Here is a tiny trained network, its code and every weight. The questions are about switching its units off for an input and a target symbol, where a switched-off unit gives its printed mean instead of its output.

import numpy as np


def w(rows, s, z=0):
    codes = np.array(rows[::2]) - 128.0
    scale = np.full(codes.shape[1], s)
    scale[-1] = z or s
    return codes * scale


def f(y):
    return y / 2 * (1 + np.tanh(0.7978845608 * (y + 0.044715 * y**3)))


def softmax(a):
    e = np.exp(a - a.max(-1, keepdims=True))
    return e / e.sum(-1, keepdims=True)


def log_softmax(a):
    a = a - a.max(-1, keepdims=True)
    return a - np.log(np.exp(a).sum(-1, keepdims=True))


def net(x, mask):
    ids = ['βγδηλμτ'.index(c) for c in x.split()]
    T = len(ids)
    res = E[ids] + P[:T]
    r = res
    for j in range(2):
        rows = slice(2 * j, 2 * j + 2)
        q, k, v = (r @ M[0][rows].T for M in (Q, K, V))
        z = softmax(np.where(np.tri(T) > 0, q @ k.T / 2**0.5, -1e9)) @ v
        o = O[0][rows]
        res = res + np.where(mask[j], z, o[:, -1]) @ o[:, :-1]
    y = f(res @ A[0][:, :-1].T + A[0][:, -1])
    res = res + np.where(mask[2:6], y, B[0][:, -1]) @ B[0][:, :-1]
    return log_softmax(res[-1] @ U[:, :-1].T + U[:, -1])


Q, K, V, O, A, B = {}, {}, {}, {}, {}, {}
E = w([
[108,5,199,108,100,208,52,137,151,183,134,36],'β',
[184,174,113,138,196,185,145,146,168,170,150,54],'γ',
[122,99,173,175,149,165,144,203,194,135,43,56],'δ',
[180,80,103,73,57,98,147,150,209,173,94,110],'η',
[234,70,191,181,121,83,48,115,188,121,57,119],'λ',
[168,115,79,88,70,178,183,30,44,171,49,163],'μ',
[219,149,52,129,49,196,154,159,150,71,138,166],'τ',
],0.011)
P = w([
[123,91,223,7,228,134,159,183,161,211,163,115],'0',
[79,74,178,54,195,119,190,204,147,181,189,89],'1',
[240,22,250,85,93,228,241,54,226,81,86,75],'2',
[100,121,170,96,178,116,144,166,121,191,191,133],'3',
[221,96,199,185,35,206,239,92,153,118,102,63],'4',
[107,162,168,111,159,63,163,177,74,165,181,169],'5',
[181,55,93,174,93,183,182,66,179,22,76,60],'6',
[68,173,116,94,164,87,68,142,108,114,153,143],'7',
[194,144,115,161,59,179,81,63,170,63,62,48],'8',
[74,189,74,120,110,62,69,157,52,110,156,161],'9',
[176,181,108,164,41,109,92,86,146,36,38,98],'10',
[98,211,48,133,124,70,11,148,2,85,119,171],'11',
[151,189,129,152,49,140,79,113,154,94,15,51],'12',
],0.0054)
Q[0] = w([
[24,182,57,140,250,14,128,216,59,181,158,210],'head 0',
[243,140,62,105,33,227,249,74,119,11,89,134],'head 0',
[254,115,161,185,74,152,81,115,215,57,97,148],'head 1',
[233,75,190,227,51,202,179,61,220,34,59,25],'head 1',
],0.0052)
K[0] = w([
[149,66,225,89,197,125,235,205,169,230,152,97],'head 0',
[195,238,33,114,3,78,121,113,61,40,135,237],'head 0',
[142,199,74,222,136,21,9,148,48,42,83,231],'head 1',
[155,203,67,226,50,123,35,90,120,13,64,153],'head 1',
],0.0055)
V[0] = w([
[173,213,37,72,64,164,164,229,167,10,191,238],'head 0',
[133,140,27,40,36,118,183,28,46,197,65,254],'head 0',
[77,185,87,69,144,226,235,123,132,90,222,143],'head 1',
[194,144,109,112,91,88,7,112,68,40,147,222],'head 1',
],0.0052)
O[0] = w([
[208,221,122,137,103,179,98,126,186,73,124,199,224],'head 0',
[76,217,215,104,90,91,113,2,174,89,83,94,147],'head 0',
[151,197,134,126,119,177,59,181,74,52,169,111,5],'head 1',
[190,40,174,183,161,145,175,78,174,138,191,213,65],'head 1',
],0.007,0.0026)
A[0] = w([
[197,11,245,174,150,120,198,46,191,135,103,130,109],'neuron 0',
[196,176,221,131,125,177,160,64,194,66,115,227,62],'neuron 1',
[64,175,47,41,193,158,51,102,6,212,235,145,251],'neuron 2',
[80,82,139,254,205,110,66,242,60,105,70,160,49],'neuron 3',
],0.0048,0.0025)
B[0] = w([
[151,205,116,139,200,168,66,34,170,96,228,137,225],'neuron 0',
[108,134,152,71,76,198,101,150,72,20,159,179,253],'neuron 1',
[76,203,89,86,43,79,58,33,60,179,253,154,166],'neuron 2',
[41,131,189,244,171,191,192,109,114,73,130,124,171],'neuron 3',
],0.0059,0.0073)
U = w([
[52,2,192,110,49,111,68,125,40,108,229,215,3],'β',
[164,248,18,122,203,107,125,133,78,155,241,97,40],'γ',
[109,110,106,205,163,185,155,200,100,98,14,90,224],'δ',
[247,71,80,36,24,23,92,218,231,177,12,77,209],'η',
[221,67,65,186,187,130,214,69,194,191,193,228,199],'λ',
[36,225,200,107,137,65,97,14,104,98,71,116,82],'μ',
[158,144,187,97,132,220,100,161,114,56,187,215,79],'τ',
],0.0048,0.0027)

Each question gives the input, a string of symbols that net reads in full, and the target symbol t.
The units are the heads (2 rows each of Q, K, V and O) and the neurons (one row each of A and B). Each row of codes is followed by its name. A weight is (code - 128) times the scale printed after its matrix; where a second scale follows, it is the last column's (O, A, B and U).
mask holds one flag per unit, heads first, then neurons. A switched-off unit (its flag False) gives its mean, the last column of its rows in O or B, instead of its output. The means were averaged over made-up inputs and are rounded, as every weight is.
A unit's drop is (log p(t) with every unit on - log p(t) with that unit switched off) / (log p(t) with every unit on - log p(t) with every unit switched off).
The circuit of an input: a set's keep is (log p(t) with only the set's units on - log p(t) with every unit switched off) / (log p(t) with every unit on - log p(t) with every unit switched off). Starting from all 6 units, units are removed one at a time, each time the one whose removal leaves the highest keep (on an exact tie, the one counted first), for as long as the keep stays at least 0.8.
units of the circuit, in order: the units of the circuit, biggest drop first
most important unit: the unit with the biggest drop
top k neurons: the k neurons with the biggest drops, biggest first
heads that matter: for each layer, one digit per head in row order, 1 if its drop is at least 0.15 and else 0, layers parted by /
drop when u is switched off: that unit's drop, to one decimal
input δ γ β, target δ: units of the circuit, in order -> head 1; head 0
input η τ δ τ γ λ δ τ δ, target τ: units of the circuit, in order -> head 0; head 1; neuron 1
input τ γ λ, target τ: heads that matter -> 10
input β μ γ δ γ η δ, target η: units of the circuit, in order -> head 1; neuron 1; neuron 0
input γ η δ μ η, target μ: heads that matter -> 10
input λ τ β δ μ τ γ, target τ: heads that matter -> 11
input τ β β τ γ β λ, target λ: heads that matter -> 01
input γ δ γ λ μ η η δ, target δ: units of the circuit, in order -> head 0; neuron 3; neuron 0
input η β λ γ η λ γ γ τ λ τ η δ, target τ: top 2 neurons -> neuron 1; neuron 0
input λ λ λ τ β μ λ γ δ, target λ: units of the circuit, in order -> head 1; neuron 0
input η τ γ, target τ: units of the circuit, in order -> head 0; neuron 1
input η λ γ, target λ: units of the circuit, in order -> head 1; head 0; neuron 1
input η β β, target η: top 3 neurons -> neuron 1; neuron 3; neuron 2
input τ η δ η γ β δ η γ, target η: most important unit -> neuron 0
input η δ δ γ η β δ τ λ λ η, target λ: units of the circuit, in order -> head 1
input λ δ μ λ η γ λ η η, target λ: top 2 neurons -> neuron 0; neuron 1
input τ γ η τ δ β γ λ μ γ μ, target μ: drop when head 0 is switched off -> 1.6
input β τ μ, target τ: drop when head 1 is switched off -> 0.2
input λ β η λ τ δ γ μ δ μ β, target μ: drop when head 0 is switched off -> 1.4
input η μ γ δ τ β δ τ δ η τ γ μ, target τ: top neuron -> neuron 1
input τ μ η μ β τ δ τ λ, target τ: drop when head 1 is switched off -> 0.1
